Below are the code and all the weights of a small trained network. Each question names an input and a class and asks about switching units off, where a switched-off unit gives its printed mean instead of its output.

import numpy as np


def w(rows, s, z=0):
    codes = np.array(rows[::2]) - 128.0
    scale = np.full(codes.shape[1], s)
    scale[-1] = z or s
    return codes * scale


def f(y):
    return np.maximum(y, 0)


def log_softmax(a):
    a = a - a.max(-1, keepdims=True)
    return a - np.log(np.exp(a).sum(-1, keepdims=True))


def net(x, mask):
    res = np.array(x, float).reshape(1, 5) / 4 @ E
    y = f(res @ A[0][:, :-1].T + A[0][:, -1])
    res = res + np.where(mask, y, B[0][:, -1]) @ B[0][:, :-1]
    return log_softmax(res[-1] @ U[:, :-1].T + U[:, -1])


A, B = {}, {}
E = w([
[80,117,154,12,1],'x0',
[127,129,138,136,121],'x1',
[244,22,172,52,128],'x2',
[128,127,130,131,125],'x3',
[156,239,226,74,194],'x4',
],0.013)
A[0] = w([
[136,214,164,80,115,143],'N1',
[174,165,116,136,185,129],'N2',
[152,54,54,246,166,219],'N3',
[121,133,135,150,108,32],'N4',
[133,61,120,109,147,186],'N5',
[119,88,68,120,37,133],'N6',
[149,131,225,91,155,98],'N7',
[71,191,89,88,63,152],'N8',
[167,79,84,153,160,163],'N9',
[153,88,193,62,91,87],'N10',
[188,102,118,160,142,174],'N11',
[51,165,121,123,115,167],'N12',
[18,96,90,183,122,238],'N13',
[63,164,111,202,169,253],'N14',
[155,188,130,167,193,219],'N15',
[95,174,152,168,130,128],'N16',
[238,102,146,194,214,166],'N17',
],0.014,0.0045)
B[0] = w([
[61,232,68,150,115,214],'N1',
[155,109,194,131,169,192],'N2',
[161,192,16,113,91,254],'N3',
[168,76,124,122,127,133],'N4',
[177,93,142,156,52,182],'N5',
[139,6,208,177,142,211],'N6',
[203,164,100,72,190,210],'N7',
[106,138,170,44,66,208],'N8',
[159,136,113,126,23,189],'N9',
[216,104,2,154,205,218],'N10',
[200,152,101,157,78,183],'N11',
[45,170,195,110,83,196],'N12',
[2,118,49,39,183,222],'N13',
[104,78,62,183,236,239],'N14',
[127,175,203,147,241,230],'N15',
[103,140,131,154,144,186],'N16',
[225,175,172,114,108,253],'N17',
],0.0091,0.02)
U = w([
[127,152,14,123,193,251],'0',
[101,162,168,231,218,204],'1',
[164,175,87,211,35,70],'2',
[188,149,225,82,162,8],'3',
[39,64,152,99,110,61],'4',
[78,245,155,103,94,136],'5',
[157,14,145,169,135,173],'6',
],0.012,0.0025)

Each question gives the input, the list of numbers given to net, and the class t.
The units are the neurons (one row each of A and B). Each row of codes is followed by its name. A weight is (code - 128) times the scale printed after its matrix; where a second scale follows, it is the last column's (A, B and U).
mask holds one flag per neuron, in row order. A switched-off neuron (its flag False) gives its mean, the last column of its row in B, instead of its output. The means were averaged over made-up inputs and are rounded, as every weight is.
A unit's drop is (log p(t) with every unit on - log p(t) with that unit switched off) / (log p(t) with every unit on - log p(t) with every unit switched off).
The circuit of an input: a set's keep is (log p(t) with only the set's units on - log p(t) with every unit switched off) / (log p(t) with every unit on - log p(t) with every unit switched off). Starting from the 12 units with the biggest drops (on a tie, the unit counted first), units are removed one at a time, each time the one whose removal leaves the highest keep (on an exact tie, the one counted first), for as long as the keep stays at least 0.8.
units of the circuit, in order: the units of the circuit, biggest drop first
k most important neurons: the k neurons with the biggest drops, biggest first
drop of u: that unit's drop, to one decimal
input [-6,-4,-7,-4,2], class 1: most important neuron -> [N15]
input [5,-3,7,-3,0], class 6: 3 most important neurons -> [N3 N6 N13]
input [8,-8,-2,1,0], class 4: units of the circuit, in order -> [N6 N3]
input [-7,-6,-6,-4,1], class 1: 4 most important neurons -> [N15 N10 N2 N7]
input [0,-5,1,3,4], class 3: 2 most important neurons -> [N14 N3]
input [4,-2,1,-4,0], class 6: units of the circuit, in order -> [N3 N13 N17]
input [4,-1,-7,5,1], class 5: 4 most important neurons -> [N12 N1 N6 N8]
input [-6,-6,7,-2,0], class 2: 2 most important neurons -> [N3 N9]
input [-4,2,1,4,8], class 3: 2 most important neurons -> [N17 N7]
input [-3,-5,0,8,8], class 1: 2 most important neurons -> [N1 N8]
input [2,-8,4,-2,8], class 0: 2 most important neurons -> [N10 N1]
input [4,-6,2,-5,0], class 6: 2 most important neurons -> [N3 N13]
input [8,3,0,2,-7], class 4: 2 most important neurons -> [N13 N8]
input [0,8,-3,-6,8], class 1: units of the circuit, in order -> [N15]
input [-8,-2,-1,2,2], class 1: 2 most important neurons -> [N15 N14]
input [6,-2,1,-1,5], class 0: 2 most important neurons -> [N10 N7]
input [6,-5,3,-3,-7], class 6: drop of N2 -> 0.0
input [-1,0,-6,-4,7], class 1: drop of N14 -> 0.1
input [1,2,-6,-8,-3], class 4: drop of N12 -> 0.1
input [7,8,3,7,8], class 0: units of the circuit, in order -> [N10]
